Here is a tiny trained network, its code and every weight. The questions are about switching its units off for an input and a class, where a switched-off unit gives its printed mean instead of its output.

import numpy as np


def w(rows, s, z=0):
    codes = np.array(rows[::2]) - 128.0
    scale = np.full(codes.shape[1], s)
    scale[-1] = z or s
    return codes * scale


def norm(h):
    return h / np.sqrt((h * h).mean(-1, keepdims=True) + 1e-5)


def f(y):
    return y / 2 * (1 + np.tanh(0.7978845608 * (y + 0.044715 * y**3)))


def log_softmax(a):
    a = a - a.max(-1, keepdims=True)
    return a - np.log(np.exp(a).sum(-1, keepdims=True))


def net(x, mask):
    res = np.array(x, float).reshape(1, 6) / 4 @ E
    u = 0
    for l in range(2):
        y = f(norm(res) @ A[l][:, :-1].T + A[l][:, -1])
        res = res + np.where(mask[u : u + 9], y, B[l][:, -1]) @ B[l][:, :-1]
        u += 9
    return log_softmax(norm(res)[-1] @ U[:, :-1].T + U[:, -1])


A, B = {}, {}
E = w([
[188,181,1,139],'x0',
[192,93,204,177],'x1',
[99,134,123,197],'x2',
[79,217,104,108],'x3',
[123,114,116,133],'x4',
[143,65,36,129],'x5',
],0.0071)
A[0] = w([
[140,64,187,152,106],'L0N1',
[165,138,93,133,233],'L0N2',
[233,138,148,26,185],'L0N3',
[125,101,131,35,3],'L0N4',
[137,255,213,132,246],'L0N5',
[207,43,197,149,170],'L0N6',
[208,77,51,123,207],'L0N7',
[101,230,63,70,130],'L0N8',
[101,222,33,50,133],'L0N9',
],0.0086,0.0038)
B[0] = w([
[173,158,102,193,167],'L0N1',
[79,200,51,178,196],'L0N2',
[43,69,112,95,200],'L0N3',
[92,101,133,95,125],'L0N4',
[90,58,42,137,255],'L0N5',
[116,200,254,170,223],'L0N6',
[32,100,190,117,240],'L0N7',
[239,136,77,222,228],'L0N8',
[192,184,93,250,252],'L0N9',
],0.008,0.0052)
A[1] = w([
[46,164,157,243,201],'L1N1',
[76,210,106,123,4],'L1N2',
[168,10,192,147,124],'L1N3',
[163,61,69,229,251],'L1N4',
[86,161,131,78,105],'L1N5',
[3,161,185,127,91],'L1N6',
[172,54,231,125,37],'L1N7',
[17,140,147,175,163],'L1N8',
[63,152,119,134,157],'L1N9',
],0.0074,0.0037)
B[1] = w([
[82,42,105,73,254],'L1N1',
[157,144,48,195,117],'L1N2',
[182,204,245,118,154],'L1N3',
[48,114,193,1,251],'L1N4',
[64,115,66,147,122],'L1N5',
[150,87,97,79,177],'L1N6',
[216,221,167,204,145],'L1N7',
[148,108,97,35,208],'L1N8',
[134,114,66,89,160],'L1N9',
],0.0072,0.0078)
U = w([
[149,49,204,75,89],'0',
[103,109,65,131,52],'1',
[254,188,176,217,253],'2',
],0.0084,0.0025)

Each question gives the input, the list of numbers given to net, and the class t.
The units are the neurons (one row each of A and B). Each row of codes is followed by its name. A weight is (code - 128) times the scale printed after its matrix; where a second scale follows, it is the last column's (A, B and U).
mask holds one flag per neuron, layer by layer. A switched-off neuron (its flag False) gives its mean, the last column of its row in B, instead of its output. The means were averaged over made-up inputs and are rounded, as every weight is.
A unit's drop is (log p(t) with every unit on - log p(t) with that unit switched off) / (log p(t) with every unit on - log p(t) with every unit switched off).
The circuit of an input: a set's keep is (log p(t) with only the set's units on - log p(t) with every unit switched off) / (log p(t) with every unit on - log p(t) with every unit switched off). Starting from the 12 units with the biggest drops (on a tie, the unit counted first), units are removed one at a time, each time the one whose removal leaves the highest keep (on an exact tie, the one counted first), for as long as the keep stays at least 0.8.
circuit, biggest first: the units of the circuit, biggest drop first
k most important neurons: the k neurons with the biggest drops, biggest first
k most important neurons of layer l: the k neurons of layer l with the biggest drops, biggest first
drop of u: that unit's drop, to one decimal
input [3,-2,-2,5,7,-7], class 2: circuit, biggest first -> [L0N8]
input [-6,4,8,-2,0,4], class 2: circuit, biggest first -> [L0N6; L0N1]
input [4,-6,8,5,-7,4], class 2: 2 most important neurons -> [L0N9; L0N8]
input [7,-4,-5,6,-8,7], class 2: circuit, biggest first -> [L0N9; L0N8]
input [-5,1,4,-7,3,-4], class 2: 2 most important neurons of layer 1 -> [L1N7; L1N4]
input [-2,6,-1,-4,5,4], class 2: 3 most important neurons of layer 1 -> [L1N7; L1N4; L1N3]
input [3,-3,2,1,-1,0], class 2: 2 most important neurons -> [L0N9; L0N8]
input [3,-7,1,8,-2,-6], class 2: drop of L0N6 -> -0.1
input [6,6,-1,5,-6,-8], class 1: drop of L0N5 -> 0.7
input [-8,7,-6,-8,6,-2], class 2: 2 most important neurons of layer 1 -> [L1N7; L1N4]
input [-8,5,5,-4,8,5], class 2: drop of L1N3 -> 0.1
